Below are the code and all the weights of a small trained network. Each question names an input and a class and asks about switching units off, where a switched-off unit gives its printed mean instead of its output.

import numpy as np


def w(rows, s, z=0):
    codes = np.array(rows[::2]) - 128.0
    scale = np.full(codes.shape[1], s)
    scale[-1] = z or s
    return codes * scale


def f(y):
    return np.maximum(y, 0)


def log_softmax(a):
    a = a - a.max(-1, keepdims=True)
    return a - np.log(np.exp(a).sum(-1, keepdims=True))


def net(x, mask):
    res = np.array(x, float).reshape(1, 6) / 4 @ E
    y = f(res @ A[0][:, :-1].T + A[0][:, -1])
    res = res + np.where(mask, y, B[0][:, -1]) @ B[0][:, :-1]
    return log_softmax(res[-1] @ U[:, :-1].T + U[:, -1])


A, B = {}, {}
E = w([
[107,208,233],'x0',
[118,195,51],'x1',
[148,125,196],'x2',
[52,185,30],'x3',
[253,153,95],'x4',
[165,199,133],'x5',
],0.0058)
A[0] = w([
[138,66,135,105],'neuron 1',
[157,69,144,78],'neuron 2',
[147,89,120,200],'neuron 3',
[136,175,112,118],'neuron 4',
[124,125,86,45],'neuron 5',
[99,157,116,145],'neuron 6',
[57,151,85,106],'neuron 7',
[129,82,113,100],'neuron 8',
[120,84,39,164],'neuron 9',
[167,211,150,122],'neuron 10',
[120,147,106,111],'neuron 11',
[143,95,142,108],'neuron 12',
[153,199,165,95],'neuron 13',
[140,89,141,152],'neuron 14',
[85,173,218,127],'neuron 15',
[153,92,98,93],'neuron 16',
[250,193,127,110],'neuron 17',
[191,150,119,164],'neuron 18',
[153,60,123,254],'neuron 19',
],0.014,0.0038)
B[0] = w([
[146,166,140,165],'neuron 1',
[168,162,150,167],'neuron 2',
[128,177,136,180],'neuron 3',
[154,99,121,169],'neuron 4',
[155,178,118,153],'neuron 5',
[104,106,110,177],'neuron 6',
[102,105,78,214],'neuron 7',
[140,152,127,155],'neuron 8',
[169,187,68,234],'neuron 9',
[129,52,167,212],'neuron 10',
[142,143,113,155],'neuron 11',
[146,149,142,154],'neuron 12',
[126,53,165,199],'neuron 13',
[134,162,136,167],'neuron 14',
[48,157,170,240],'neuron 15',
[165,159,123,160],'neuron 16',
[203,2,168,254],'neuron 17',
[172,102,155,202],'neuron 18',
[115,221,125,216],'neuron 19',
],0.026,0.0068)
U = w([
[130,130,129,154],'0',
[166,121,130,6],'1',
[165,54,129,110],'2',
[132,79,8,126],'3',
[171,135,65,111],'4',
[132,148,127,254],'5',
[51,112,150,143],'6',
],0.015,0.0064)

Each question gives the input, the list of numbers given to net, and the class t.
The units are the neurons (one row each of A and B). Each row of codes is followed by its name. A weight is (code - 128) times the scale printed after its matrix; where a second scale follows, it is the last column's (A, B and U).
mask holds one flag per neuron, in row order. A switched-off neuron (its flag False) gives its mean, the last column of its row in B, instead of its output. The means were averaged over made-up inputs and are rounded, as every weight is.
A unit's drop is (log p(t) with every unit on - log p(t) with that unit switched off) / (log p(t) with every unit on - log p(t) with every unit switched off).
The circuit of an input: a set's keep is (log p(t) with only the set's units on - log p(t) with every unit switched off) / (log p(t) with every unit on - log p(t) with every unit switched off). Starting from the 12 units with the biggest drops (on a tie, the unit counted first), units are removed one at a time, each time the one whose removal leaves the highest keep (on an exact tie, the one counted first), for as long as the keep stays at least 0.8.
units of the circuit, in order: the units of the circuit, biggest drop first
top k neurons: the k neurons with the biggest drops, biggest first
drop of u: that unit's drop, to one decimal
input [-8,-5,7,-6,0,7], class 5: units of the circuit, in order	[neuron 19]
input [-4,-8,-8,-1,5,6], class 4: units of the circuit, in order	[neuron 19; neuron 15]
input [0,4,-5,-2,2,-1], class 4: units of the circuit, in order	[neuron 13; neuron 15]
input [-6,3,5,8,8,-2], class 4: top 3 neurons	[neuron 9; neuron 5; neuron 16]
input [2,6,-3,4,8,-5], class 2: top 2 neurons	[neuron 17; neuron 18]
input [-5,-5,-7,-1,-3,-6], class 4: top 2 neurons	[neuron 9; neuron 15]
input [-7,4,5,-8,2,-1], class 5: top 2 neurons	[neuron 19; neuron 3]
input [0,-6,-8,4,4,-8], class 4: top 2 neurons	[neuron 9; neuron 15]
input [1,-3,6,6,0,1], class 6: top 2 neurons	[neuron 17; neuron 9]
input [-2,-6,-7,2,5,-6], class 4: top 2 neurons	[neuron 9; neuron 15]
input [-1,-7,8,-8,-4,1], class 5: drop of neuron 15	0.0
input [1,6,0,-2,-3,-8], class 3: drop of neuron 18	0.1
input [-4,0,-5,2,7,-2], class 4: drop of neuron 9	0.1
input [-2,2,-3,8,4,2], class 3: units of the circuit, in order	[neuron 7]
input [8,4,-3,7,-2,4], class 6: top 2 neurons	[neuron 15; neuron 17]
